Here is a tiny trained network, its code and every weight. The questions are about switching its units off for an input and a target symbol, where a switched-off unit gives its printed mean instead of its output.

import numpy as np


def w(rows, s, z=0):
    codes = np.array(rows[::2]) - 128.0
    scale = np.full(codes.shape[1], s)
    scale[-1] = z or s
    return codes * scale


def norm(h):
    return h / np.sqrt((h * h).mean(-1, keepdims=True) + 1e-5)


def softmax(a):
    e = np.exp(a - a.max(-1, keepdims=True))
    return e / e.sum(-1, keepdims=True)


def log_softmax(a):
    a = a - a.max(-1, keepdims=True)
    return a - np.log(np.exp(a).sum(-1, keepdims=True))


def net(x, mask):
    ids = ['αβγδεζηθλμπστφψω'.index(c) for c in x.split()]
    T = len(ids)
    res = E[ids] + P[:T]
    u = 0
    for l in range(3):
        r = norm(res)
        for j in range(3):
            rows = slice(2 * j, 2 * j + 2)
            q, k, v = (r @ M[l][rows].T for M in (Q, K, V))
            z = softmax(np.where(np.tri(T) > 0, q @ k.T / 2**0.5, -1e9)) @ v
            o = O[l][rows]
            res = res + np.where(mask[u + j], z, o[:, -1]) @ o[:, :-1]
        u += 3
    return log_softmax(norm(res)[-1] @ U[:, :-1].T + U[:, -1])


Q, K, V, O = {}, {}, {}, {}
E = w([
[131,126,104,148,182,108,158,122,57,123],'α',
[124,140,191,119,142,144,165,124,95,154],'β',
[160,97,126,140,183,151,201,116,86,142],'γ',
[196,79,87,75,84,108,96,182,78,131],'δ',
[123,119,158,85,187,202,73,194,153,131],'ε',
[106,128,89,138,119,154,215,135,68,133],'ζ',
[57,150,111,155,91,50,100,161,79,209],'η',
[192,62,123,69,94,142,110,97,125,155],'θ',
[151,119,194,195,144,245,144,209,120,132],'λ',
[176,109,172,107,205,90,69,119,126,181],'μ',
[216,105,152,119,176,52,57,148,112,182],'π',
[178,147,71,134,144,190,82,204,143,191],'σ',
[28,83,153,253,171,181,80,89,89,35],'τ',
[51,111,175,30,159,89,153,89,119,131],'φ',
[112,99,75,153,164,104,178,168,174,171],'ψ',
[163,152,175,126,56,102,108,183,177,177],'ω',
],0.018)
P = w([
[89,128,112,167,74,135,132,66,124,143],'0',
[71,78,165,164,82,177,94,173,76,219],'1',
[52,58,171,120,92,158,130,173,84,164],'2',
[139,105,221,117,164,114,190,164,123,65],'3',
[136,152,162,156,133,158,179,180,137,108],'4',
[7,166,168,144,75,170,132,180,136,183],'5',
[29,115,208,106,87,92,158,194,168,205],'6',
],0.012)
Q[0] = w([
[198,137,108,92,142,103,131,66,148,38],'0.h0',
[192,142,153,117,142,171,193,114,25,92],'0.h0',
[75,2,202,120,119,135,110,234,105,193],'0.h1',
[180,108,155,103,173,135,148,170,150,36],'0.h1',
[145,144,119,117,166,78,135,127,158,29],'0.h2',
[45,70,136,147,64,79,101,151,124,165],'0.h2',
],0.006)
K[0] = w([
[57,120,175,165,153,167,175,120,73,209],'0.h0',
[127,84,184,113,110,112,162,159,160,176],'0.h0',
[64,217,144,177,154,79,126,226,254,123],'0.h1',
[61,37,143,178,120,123,110,232,114,165],'0.h1',
[151,87,113,182,88,190,112,143,60,178],'0.h2',
[215,207,116,145,152,121,142,87,121,125],'0.h2',
],0.0065)
V[0] = w([
[71,161,108,177,133,125,122,134,153,134],'0.h0',
[57,127,124,127,186,91,74,165,101,160],'0.h0',
[125,134,134,129,198,145,66,106,82,87],'0.h1',
[165,168,195,171,67,81,79,97,46,80],'0.h1',
[138,175,87,60,164,191,127,148,6,104],'0.h2',
[230,84,163,173,186,127,139,101,139,174],'0.h2',
],0.012)
O[0] = w([
[97,155,116,178,148,108,188,192,145,102,72],'0.h0',
[141,132,150,144,139,106,136,212,172,178,254],'0.h0',
[154,53,75,95,146,166,133,117,244,174,68],'0.h1',
[155,83,154,49,118,164,117,206,152,63,46],'0.h1',
[170,62,198,148,6,150,205,106,184,152,117],'0.h2',
[159,143,135,85,219,187,167,129,117,166,196],'0.h2',
],0.012,0.0046)
Q[1] = w([
[80,92,158,141,87,171,83,50,127,118],'1.h0',
[199,144,29,59,80,111,96,97,140,8],'1.h0',
[32,132,57,92,100,182,123,160,67,185],'1.h1',
[180,238,99,130,107,202,156,96,199,55],'1.h1',
[141,136,167,86,102,62,132,126,62,157],'1.h2',
[196,190,85,136,158,68,169,82,245,2],'1.h2',
],0.0076)
K[1] = w([
[121,175,166,151,171,96,137,102,210,146],'1.h0',
[141,102,175,223,153,133,72,142,148,145],'1.h0',
[190,165,147,150,122,96,170,72,199,47],'1.h1',
[95,1,161,138,165,59,119,153,37,152],'1.h1',
[114,146,122,175,93,178,103,141,162,108],'1.h2',
[182,49,55,143,114,106,92,183,36,221],'1.h2',
],0.0076)
V[1] = w([
[120,80,115,79,126,74,121,69,101,180],'1.h0',
[69,96,255,149,152,116,103,108,158,145],'1.h0',
[84,94,142,35,83,60,111,114,137,84],'1.h1',
[125,61,115,99,206,43,235,82,162,57],'1.h1',
[46,175,182,50,170,127,189,58,117,96],'1.h2',
[136,116,158,207,185,227,64,83,153,67],'1.h2',
],0.0095)
O[1] = w([
[139,61,121,104,113,82,135,75,92,154,173],'1.h0',
[37,77,59,121,104,77,117,203,142,131,254],'1.h0',
[132,123,209,121,120,60,37,85,159,91,67],'1.h1',
[171,121,199,241,247,26,123,90,183,129,43],'1.h1',
[119,26,113,105,150,42,171,136,77,118,195],'1.h2',
[54,136,83,78,160,142,153,74,234,72,147],'1.h2',
],0.012,0.0053)
Q[2] = w([
[32,118,237,142,155,120,153,155,92,192],'2.h0',
[255,183,179,149,147,98,99,54,168,35],'2.h0',
[132,65,123,87,127,75,81,182,178,240],'2.h1',
[145,107,149,79,104,206,178,164,210,131],'2.h1',
[211,168,190,136,108,136,229,108,145,61],'2.h2',
[60,91,21,105,177,137,85,136,219,140],'2.h2',
],0.007)
K[2] = w([
[140,139,151,189,34,151,157,99,139,102],'2.h0',
[118,95,156,77,214,240,93,168,162,144],'2.h0',
[50,79,149,153,159,126,175,2,163,125],'2.h1',
[1,82,166,124,140,92,127,155,100,182],'2.h1',
[63,67,89,111,145,94,50,183,50,192],'2.h2',
[170,186,109,134,125,68,165,104,93,101],'2.h2',
],0.0075)
V[2] = w([
[120,175,108,142,89,136,189,83,73,38],'2.h0',
[178,197,179,130,93,145,201,132,184,89],'2.h0',
[177,134,127,120,135,39,176,118,111,189],'2.h1',
[194,64,42,212,99,168,62,41,104,102],'2.h1',
[46,90,136,249,161,155,157,97,92,61],'2.h2',
[228,109,133,166,110,177,202,164,89,35],'2.h2',
],0.012)
O[2] = w([
[223,181,115,60,123,94,100,129,120,128,100],'2.h0',
[138,163,205,100,129,150,108,139,145,166,2],'2.h0',
[165,94,156,192,119,133,142,179,84,151,128],'2.h1',
[159,117,100,201,126,198,176,79,116,46,9],'2.h1',
[170,168,89,118,115,75,209,124,180,91,139],'2.h2',
[80,129,204,74,117,123,246,131,102,93,87],'2.h2',
],0.014,0.0068)
U = w([
[134,139,242,171,90,136,175,107,155,160,183],'α',
[121,56,139,115,117,40,118,161,140,152,122],'β',
[152,96,184,145,188,126,222,124,135,138,103],'γ',
[128,113,173,111,82,161,88,41,98,137,203],'δ',
[126,165,82,158,78,205,125,140,135,209,90],'ε',
[201,164,200,130,63,118,134,96,139,123,234],'ζ',
[80,210,151,124,117,140,58,211,67,97,79],'η',
[159,90,120,113,184,138,121,55,89,101,183],'θ',
[89,130,96,100,147,177,169,166,179,72,176],'λ',
[184,102,128,109,241,177,100,171,119,192,124],'μ',
[165,112,148,96,247,186,90,151,94,183,109],'π',
[98,171,104,104,88,229,191,166,81,128,4],'σ',
[125,162,111,141,136,124,105,124,231,141,204],'τ',
[126,101,124,189,78,76,70,178,122,132,111],'φ',
[104,245,98,213,166,102,144,109,64,151,87],'ψ',
[115,183,138,71,187,98,78,178,56,49,2],'ω',
],0.011,0.0068)

Each question gives the input, a string of symbols that net reads in full, and the target symbol t.
The units are the heads (2 rows each of Q, K, V and O). Each row of codes is followed by its name. A weight is (code - 128) times the scale printed after its matrix; where a second scale follows, it is the last column's (O and U).
mask holds one flag per head, layer by layer. A switched-off head (its flag False) gives its mean, the last column of its rows in O, instead of its output. The means were averaged over made-up inputs and are rounded, as every weight is.
A unit's drop is (log p(t) with every unit on - log p(t) with that unit switched off) / (log p(t) with every unit on - log p(t) with every unit switched off).
The circuit of an input: a set's keep is (log p(t) with only the set's units on - log p(t) with every unit switched off) / (log p(t) with every unit on - log p(t) with every unit switched off). Starting from all 9 units, units are removed one at a time, each time the one whose removal leaves the highest keep (on an exact tie, the one counted first), for as long as the keep stays at least 0.8.
units of the circuit, in order: the units of the circuit, biggest drop first
most important unit: the unit with the biggest drop
which heads matter: for each layer, one digit per head in row order, 1 if its drop is at least 0.15 and else 0, layers parted by /
input ψ τ λ, target ψ: most important unit => 0.h1
input λ δ ω, target λ: which heads matter => 100 / 011 / 000
input γ α β, target γ: units of the circuit, in order => (1.h1 2.h2)
input α ζ η, target α: which heads matter => 000 / 000 / 000
input α τ δ θ α β, target α: which heads matter => 011 / 010 / 100
input τ β φ, target τ: units of the circuit, in order => (1.h2 2.h2)
input ζ μ θ, target ζ: which heads matter => 101 / 000 / 100
input μ φ δ, target μ: which heads matter => 001 / 000 / 000
input θ ζ α, target θ: units of the circuit, in order => (0.h0 2.h1)
input φ ψ ψ, target φ: units of the circuit, in order => (0.h2 1.h2)
input ε φ φ ε, target φ: units of the circuit, in order => (0.h2 2.h2)
input ε ε σ η, target ε: which heads matter => 010 / 011 / 000
input φ ε α, target φ: units of the circuit, in order => (0.h2 2.h2)
input σ ω η, target σ: units of the circuit, in order => (1.h1)
input θ τ π, target θ: which heads matter => 100 / 000 / 010
input η τ ω, target η: units of the circuit, in order => (0.h1 0.h2)
input π μ τ, target π: which heads matter => 001 / 000 / 001
input ε ε α μ μ β θ, target π: which heads matter => 001 / 000 / 000
input δ π θ, target δ: units of the circuit, in order => (0.h0 1.h1)
input τ ω σ, target τ: most important unit => 1.h2
input ω φ π τ τ, target ω: which heads matter => 010 / 100 / 100
input γ ψ φ π, target ψ: which heads matter => 010 / 000 / 000
input φ ζ δ, target φ: units of the circuit, in order => (0.h2 2.h2)
